Each row, then one of two labels for whether it has a hidden trait; a new part has new ones:
[-2.86  0.83  2.26  0.30  1.22 -4.17 -1.63 -1.45 -0.69 -1.98 -3.93 -1.06
 -3.05  0.72 -0.09  9.99 -2.11] | (66)
[-0.02  0.87  3.34 -0.01  2.99 -0.18 -1.07 -1.23 -1.90 -0.05 -2.65 -1.67
  3.15 -1.00  0.06  1.56 -0.49] | (66)
[ 0.08 -2.55  1.62  1.03 -0.06 -1.49 -0.67 -0.61 -0.75  3.06 -0.77 -0.55
  0.83 -0.84 -1.09 -2.08 -0.73] | (66)
[-0.92  1.50 -1.62  4.10  0.56  4.64  0.25  0.27  1.31  1.38 -0.31  0.96
  0.26  1.78 -4.03  1.30 -3.56] | (66)
[-0.07  1.33  0.65  0.21  0.80  1.30 -1.36  3.53  1.66  1.80  0.11  1.98
 -1.16 -0.23 -3.76 -9.99 -0.94] | (66)
[-0.58  0.13 -1.01 -1.30  5.00 -1.52 -0.89 -0.40 -0.32  0.65 -0.76  1.87
  3.25 -0.98  2.07 -6.14 -0.13] | (66)
[-0.78  0.88 -1.36  0.73  4.12 -1.39 -0.83 -0.67  0.08  0.53 -0.59  1.78
  3.25 -0.72  1.83 -4.02 -1.40] | (66)
[-0.95  1.41 -1.43 -0.17  5.19 -0.64 -0.48  0.02  0.42 -1.10 -0.21  2.75
  4.13  0.05  4.23 -1.98 -1.24] | (66)
[-0.19  0.26 -0.19 -1.04  0.89 -1.34 -0.60 -1.24 -2.13  0.04 -0.82 -0.84
 -1.76 -0.45 -0.36 -1.95 -0.58] | (66)
[-0.42  0.34 -2.36  3.20  0.74 -0.36 -1.22 -2.24 -2.03  2.78  0.88  0.08
 -0.14  0.67  0.56  3.52 -2.59] | (70)
[-1.40  2.53  0.47  3.24  3.84  0.02 -2.06 -0.52 -0.48  1.67 -1.25  0.10
  2.82  1.07  0.30  5.28 -3.95] | (66)
[-0.19  1.80 -1.26 -0.37  4.69  0.20 -1.30 -1.83 -0.40  1.85  0.19  1.10
  1.12 -0.42  0.61 -6.89  0.44] | (70)
[-0.66  1.21 -1.99  0.54  5.19 -0.56 -1.58 -0.63 -0.39  1.61  0.20  1.89
  3.05  0.11  2.70 -5.34 -1.20] | (66)
[-1.09  0.85 -0.99  0.15  1.19  4.80  0.84  0.01  2.70 -1.36 -1.53  0.90
  1.71  1.24 -0.90  5.24 -2.55] | (66)
[-0.12  4.63 -2.12  2.38  2.96  4.52 -1.07  0.34  0.30 -1.63  0.23 -0.06
  0.32  1.38 -3.00 -1.04 -2.50] | (70)
[-1.99  1.49 -1.08  0.65  2.41 -3.78 -1.94 -0.09  0.25  2.51  0.03  1.96
 -3.68 -0.07 -1.48 -2.63 -1.90] | (66)
[-0.75  4.21 -2.85  1.07  0.36  2.73 -0.31  3.89  1.36 -3.84  1.93  1.54
 -3.54  0.60 -1.12 -4.09  1.08] | (70)
[-1.17  2.23 -2.51  5.19 -1.41  3.22 -0.69  1.19  0.31 -2.15  0.51  1.15
  0.04  3.27  0.07  8.27 -3.50] | (66)
[-0.52  2.76 -2.82  1.35  4.74  0.60 -0.97 -1.57 -0.36  0.09  0.15  2.73
  1.49  1.04  1.85  0.95 -2.45] | (70)
[ 1.61 -2.75  1.41  1.91 -3.20  4.32  0.17 -0.62 -1.07  0.16 -0.62 -2.25
  3.13  0.32 -1.93 -0.53 -0.60] | (66)
[-0.01  1.00 -0.06  0.41  1.78 -0.72 -1.61 -2.28 -2.55  0.90 -0.30 -1.41
 -2.40 -0.02 -2.46 -1.69 -1.18] | (66)
[-0.74  4.42 -3.91  1.20  3.34  5.06 -0.37  1.28  0.92 -2.92  1.11  2.06
  1.30  1.41 -0.58 -1.71 -1.41] | (70)
[ 1.23 -3.26  0.30  3.79 -5.04 -0.42  0.37 -0.23  0.49  5.97  2.71  1.14
  0.01  0.32 -2.26 -1.33 -1.20] | (66)
[-2.69  3.29 -2.14  1.14  2.18 -2.82 -1.99 -1.45  0.25  2.18  0.60  3.25
 -2.75  0.14 -1.14 -4.98 -2.24] | (66)
[-1.15  1.17  2.28  3.29  0.04  0.03 -0.76  1.95  2.17 -0.72 -2.43 -0.20
 -1.27  0.87 -2.83  2.91 -2.86] | (66)
[-0.66  1.68 -4.30  1.64 -0.49  3.18  0.87  1.93  1.36 -3.06  1.79  1.88
  1.32  1.56  2.17 -1.09 -1.07] | (66)
[ 1.93 -2.59  4.55 -1.42 -0.99  1.48 -0.85 -3.80 -2.92  2.17 -3.47 -5.25
  0.16 -1.31 -8.88 -1.40  0.21] | (66)
[ 0.42  0.69 -1.32 -0.69  1.41 -1.59 -1.20 -2.05 -1.50 -0.12  0.89  0.30
 -0.92 -0.12 -0.31 -4.46  1.28] | (66)
[ 0.71 -3.92  0.22  2.77 -4.34 -1.26  0.07  0.08  0.74  5.40  1.44  0.02
  0.80  0.90  0.39  4.24 -1.30] | (66)
[ 1.40 -2.90 -0.09  0.39 -2.34  3.34  0.89 -0.80 -0.44 -1.32 -0.33 -1.22
  2.45  0.05 -0.90 -1.82 -0.11] | (66)
[-0.09 -1.36 -0.89  0.26 -0.02  3.41  0.87  0.89  2.15  2.45  0.20  1.16
  0.33  0.37 -3.28 -6.18  0.29] | (66)
[-1.76  2.31 -0.31  2.10  1.15  0.35 -1.52 -2.24 -1.97 -0.11 -1.52 -0.72
 -2.33  1.31 -0.97  8.53 -2.67] | (66)
[ 0.65  1.77  0.36 -1.83  3.38 -3.05 -1.32  2.87  0.11 -2.70  0.31  1.14
  1.57 -1.06  3.52 -2.68  0.86] | (66)
[ 2.03 -3.56 -2.99 -2.45 -0.82  2.65  1.22 -0.24  0.08  0.69  2.93  2.34
  3.11 -1.24  1.99 -9.99  1.88] | (66)
[-1.63 -0.12 -0.61  0.31  1.17 -3.47 -2.49  0.04 -0.71  3.19 -0.83 -0.25
 -3.92 -0.79 -2.44 -4.84 -0.56] | (66)
[ 1.73 -0.78  0.85  2.43 -2.26  2.56 -0.29  1.34 -1.26 -1.77 -0.17 -2.29
 -0.29  0.01 -3.12  0.15  0.01] | (66)
[ 0.38  1.68 -3.05  0.73  4.62  0.10 -2.15 -0.49 -0.69  5.43  2.18  1.89
  0.88 -0.43 -2.15 -7.70 -1.07] | (70)
[-0.66  1.94 -2.65 -1.68  4.42  0.53 -0.39 -0.07  0.35 -0.12  0.67  2.11
  1.62 -0.29  2.73 -5.03  0.60] | (70)
[-0.14 -1.13  0.52  0.55 -0.67 -1.87 -0.40 -0.29 -0.23  2.32 -0.49  0.13
  1.88  0.61 -0.04  2.16 -1.23] | (66)
[-2.26  6.83 -6.71  5.68 -0.66  4.01 -0.87  5.71  3.47 -2.46  3.60  4.82
 -3.41  3.06 -0.65  1.50 -3.02] | (70)
[-1.08  5.70 -3.74  4.77 -0.77  3.44 -0.92  3.58  1.11 -2.87  1.85  2.11
 -4.18  2.41 -2.25  2.55 -2.85] | (70)
[-0.62  4.66 -1.26  0.46  3.08  4.52  0.47  1.26 -0.06 -4.24 -0.23 -0.02
  1.31  1.68 -0.11  3.10 -0.30] | (70)
[-0.50 -1.07 -0.37  2.44  0.61 -1.11 -0.54 -0.12  0.57  3.60  0.61  1.33
  1.14  0.89  0.08  0.01 -1.42] | (66)

Part 2:
[ 0.15  0.24  0.42  0.59 -0.09  0.44 -0.23  3.82  4.51 -0.34 -1.30 -1.65
  1.47 -0.81  0.91 -2.22  0.05 -0.49 -0.03 -0.23 -0.44 -2.73 -3.45  1.68
 -1.16  0.08  3.32  0.00 -1.56  2.48 -1.51 -0.19  1.00 -0.51] | z407
[ 1.11  0.91 -0.23 -1.19  0.06 -0.45 -0.46  1.23  5.15 -0.53  2.69 -2.30
  2.38 -0.36  1.55  3.50 -0.70 -0.14  0.24  0.10  1.04  0.85 -2.54 -0.12
 -0.70 -0.41 -3.08  0.86  1.15 -2.41 -2.47  0.06 -3.09 -0.36] | z407
[-0.38  1.27 -0.55  0.24  0.40  0.20 -0.52 -2.28 -0.48  1.64  1.46  1.26
  1.88  0.43 -4.37  1.36 -0.40  0.95  0.03 -0.35  0.58 -0.06 -1.32 -0.50
  1.29  0.83  2.59 -0.20  1.00 -2.56 -1.00  0.95 -1.18  0.03] | z407
[-0.56  0.84 -0.15 -0.92  0.11 -0.77 -0.29  0.86  6.33 -4.15 -1.32 -5.20
 -0.59 -1.05  1.84  2.35 -0.32 -0.40  1.05  0.79  0.15 -1.22 -1.95 -1.65
 -2.40 -0.05 -1.10  0.05 -2.32  0.38 -0.53  2.35 -2.83 -0.54] | Z204
[ 0.34  0.07  0.04  0.72  1.03  0.84  0.87  2.90 -0.19 -0.13 -0.45 -0.91
  1.36 -0.66  1.26 -2.01 -0.25  0.23  0.21 -0.32  0.26  0.76  2.83  1.93
 -0.18 -0.67 -0.08  0.21  1.07 -0.36  0.11 -0.12  0.42  0.43] | z407
[-0.39 -0.55 -0.30  0.28 -0.06  0.47  0.08  2.73  5.65 -0.74 -2.00 -1.04
  0.71 -0.41  1.15  2.58 -0.36  0.30  0.18  0.29  0.51 -1.20  1.79 -0.94
  0.11 -0.35 -2.99 -0.23  0.09 -0.34  1.22  0.11 -1.14 -0.41] | z407
[ 0.48  0.34 -0.27  2.38  0.72 -0.26  0.03 -0.15  1.75 -0.23  0.08 -1.24
  0.33  0.18  0.88 -1.65  0.11 -0.16  0.04  0.96 -0.01 -1.47 -3.06 -0.55
  0.63 -0.30 -0.18  0.46  0.61  0.55 -1.31 -0.17  0.35 -0.07] | Z204
[-0.21  0.25 -0.34  0.09  0.49  0.41 -2.25  5.25 -0.23  0.23  0.37 -0.76
 -0.18 -1.79  0.44  1.23  0.04 -0.22 -0.02 -1.24 -0.13  1.33  0.90 -0.84
  3.17  0.12  6.27 -1.75  0.11 -0.89  0.58 -0.24 -1.77 -0.07] | z407
[ 1.24  0.76  0.08  0.02  0.21  0.43 -2.09  3.23  0.05 -0.20  0.43  0.47
  0.94 -0.76  0.94  2.06  0.89 -0.27  0.00 -0.74  0.16  0.72  0.03  0.88
 -2.94 -0.32  0.37 -0.02 -1.43 -0.58 -1.60  0.15 -1.03  0.19] | z407
[-0.81  0.49 -0.60 -0.51  0.14 -0.32 -0.02 -1.91  1.21  0.25 -1.04 -0.52
 -2.09  0.92  0.29 -2.89 -0.23 -1.67 -0.22  0.13 -0.37 -1.52 -3.06 -1.20
  3.46  0.46  4.56 -0.10 -2.35  1.05 -0.10  0.56 -0.70 -0.32] | Z204
[-0.59 -0.41  0.38 -0.79  0.54 -0.34  0.13  3.53  3.64 -0.13 -1.66  0.01
 -0.53  0.94  1.12  2.75  0.36 -0.70  0.25 -2.17 -0.53 -1.29 -0.89  0.98
 -0.96 -0.02  2.35  0.38 -1.65  0.61 -0.08  0.25  0.72  0.05] | z407
[ 0.65 -0.04  0.24 -0.78  0.09 -0.08 -0.12  7.08  2.91 -0.58 -0.56 -1.27
  1.11 -0.41  1.55  2.13 -0.54 -0.51 -0.75 -0.04 -0.07 -1.92  1.91 -1.04
 -0.15  0.04 -2.27 -0.08 -0.59  0.09 -0.09  0.45 -0.56  0.00] | z407
[ 0.36  0.53 -0.25 -1.57  0.36 -0.33 -0.95 -1.57  1.44  0.58  0.46  0.28
  0.27  2.93  0.65  2.37  0.60  0.35  0.18 -0.29 -0.45 -0.05 -3.03 -0.52
 -0.15  0.32 -0.80  0.84 -0.45  0.18 -1.17 -0.62 -0.77 -0.07] | z407
[-0.30 -1.59  1.05 -0.17  0.11 -0.24  0.05  3.20  2.20 -0.50 -0.08 -1.10
 -0.41 -0.67  0.73 -0.26 -0.34 -0.70  0.21  0.30  0.45 -1.01 -2.48  1.15
 -1.12 -0.01  1.03 -0.02 -1.58  0.27 -1.96 -0.01 -1.80 -0.36] | Z204
[ 0.09  0.11  0.03 -1.48  0.07 -0.42  0.81  0.45 -1.35 -0.51 -1.27 -0.80
  0.15 -0.29  0.92  0.07 -0.32  1.07 -0.08  0.99  0.60 -0.60  4.37  0.22
  0.67 -0.57 -3.33 -0.42  1.03 -0.06 -2.01 -0.97 -1.98  0.16] | z407
[ 0.46  0.09 -0.16  0.49  0.19 -0.03  0.46  0.50 -4.39  1.22 -0.12  1.55
  2.69 -0.06  0.53 -1.94 -0.09  0.67 -0.42 -0.70 -0.32  0.84  2.48  1.37
  2.67 -0.74 -0.26 -1.24  1.60 -1.24 -0.26  0.74  1.13  0.76] | z407
[-0.22 -0.06 -0.08 -1.01  0.93  0.45 -1.01 -0.71  0.51  0.17 -0.42  0.77
  0.32  0.62  0.13  0.96  0.23  0.06  0.12 -0.09 -0.29  1.15  0.49  0.89
  0.82  0.20 -1.03 -0.79  0.37 -1.08  0.16 -0.71 -0.98  0.31] | z407
[-1.26  1.30 -0.08 -3.06  0.12 -0.64  1.16  2.64  7.81 -3.95 -2.52 -3.57
  0.80 -0.85  1.81  3.20  0.14 -1.16  0.98  0.65  0.15  0.84  2.23  2.06
 -1.52  0.11 -5.94  0.00 -1.91  0.09  1.33  1.07 -2.66 -0.49] | z407
[-0.62  2.03 -0.60 -0.45  0.26 -0.48 -0.28  1.98  2.40 -1.80  5.29 -1.28
  2.41 -0.09  1.93  1.56  0.90  0.62  0.47 -1.52  0.78  0.69 -3.16 -0.06
 -3.48  0.45 -0.91  0.07 -0.01 -0.40  0.85  0.12  1.83 -1.13] | z407
[-1.13  0.07  0.09  0.05 -0.64 -0.30  1.05 -3.93 -2.61 -0.87 -3.03  3.12
 -2.36  0.47  1.19  0.93  0.97  0.59  0.36 -0.99  0.05 -0.24  3.61 -1.44
  0.04 -0.12 -4.15 -0.85 -1.89  1.23  2.77  0.26  2.23  1.41] | z407
[ 1.03  0.68 -0.04 -0.84  0.19 -0.48 -0.05  0.26  4.46 -0.33  0.54 -0.77
  0.17  0.15 -1.82 -0.51 -0.57 -0.05 -0.06  1.05 -0.15 -2.01 -2.06 -0.92
  0.22  0.47  5.36  0.01 -0.54  1.32 -0.42  0.97 -1.43 -0.67] | Z204
[ 0.63  0.54 -0.20 -0.87  0.97 -0.12  0.57  1.45  2.19 -0.33  1.13 -1.93
  1.46  3.18  1.34  0.98 -0.77 -0.04 -0.12 -0.35  1.12  1.22  1.47  0.65
  1.74 -0.82 -1.39 -0.25  3.35 -1.46 -0.97 -1.37 -1.43 -0.01] | z407
[ 0.15  0.68  0.12 -1.10  0.42 -0.09  2.28 -1.33  2.30 -5.18 -1.96 -0.27
 -1.89 -1.03  0.88  2.01  0.18  0.61  0.34  0.07  0.70 -0.07  3.94 -1.05
 -1.29 -0.99 -3.26 -0.47 -0.10 -0.84  2.61  4.05 -0.41  0.36] | Z204
[-0.38 -1.35 -0.15 -1.49  0.10 -0.30 -0.37  0.80  1.13  1.37  2.23 -0.39
 -0.13  1.09  1.16  1.91  1.29 -0.24  0.17 -0.22 -1.43 -1.62 -1.61  0.75
  1.98 -0.19 -0.98  0.44  0.28 -1.13 -2.54 -2.06 -0.87  0.15] | z407
[ 0.32  0.97 -0.14 -1.68 -0.17 -0.20 -0.22 -2.44  0.30  0.00  1.28 -0.84
  0.00  0.98  1.48  4.35 -0.24 -0.37  0.27  0.60  0.92 -0.85  0.21 -1.11
  0.26  2.93 -1.20 -0.15  1.18 -0.54  2.53  2.97 -0.69  0.46] | z407
[-0.83 -0.37  0.49  0.84 -0.60 -0.69  0.07  0.96  3.69 -1.10 -3.90 -2.71
 -2.52 -1.17  0.47  0.34 -0.84 -1.48 -0.16  0.48 -0.42 -1.31 -0.34  0.52
  1.50 -0.15 -3.27 -0.69 -1.67  0.66  1.78 -1.08 -0.79 -0.36] | z407
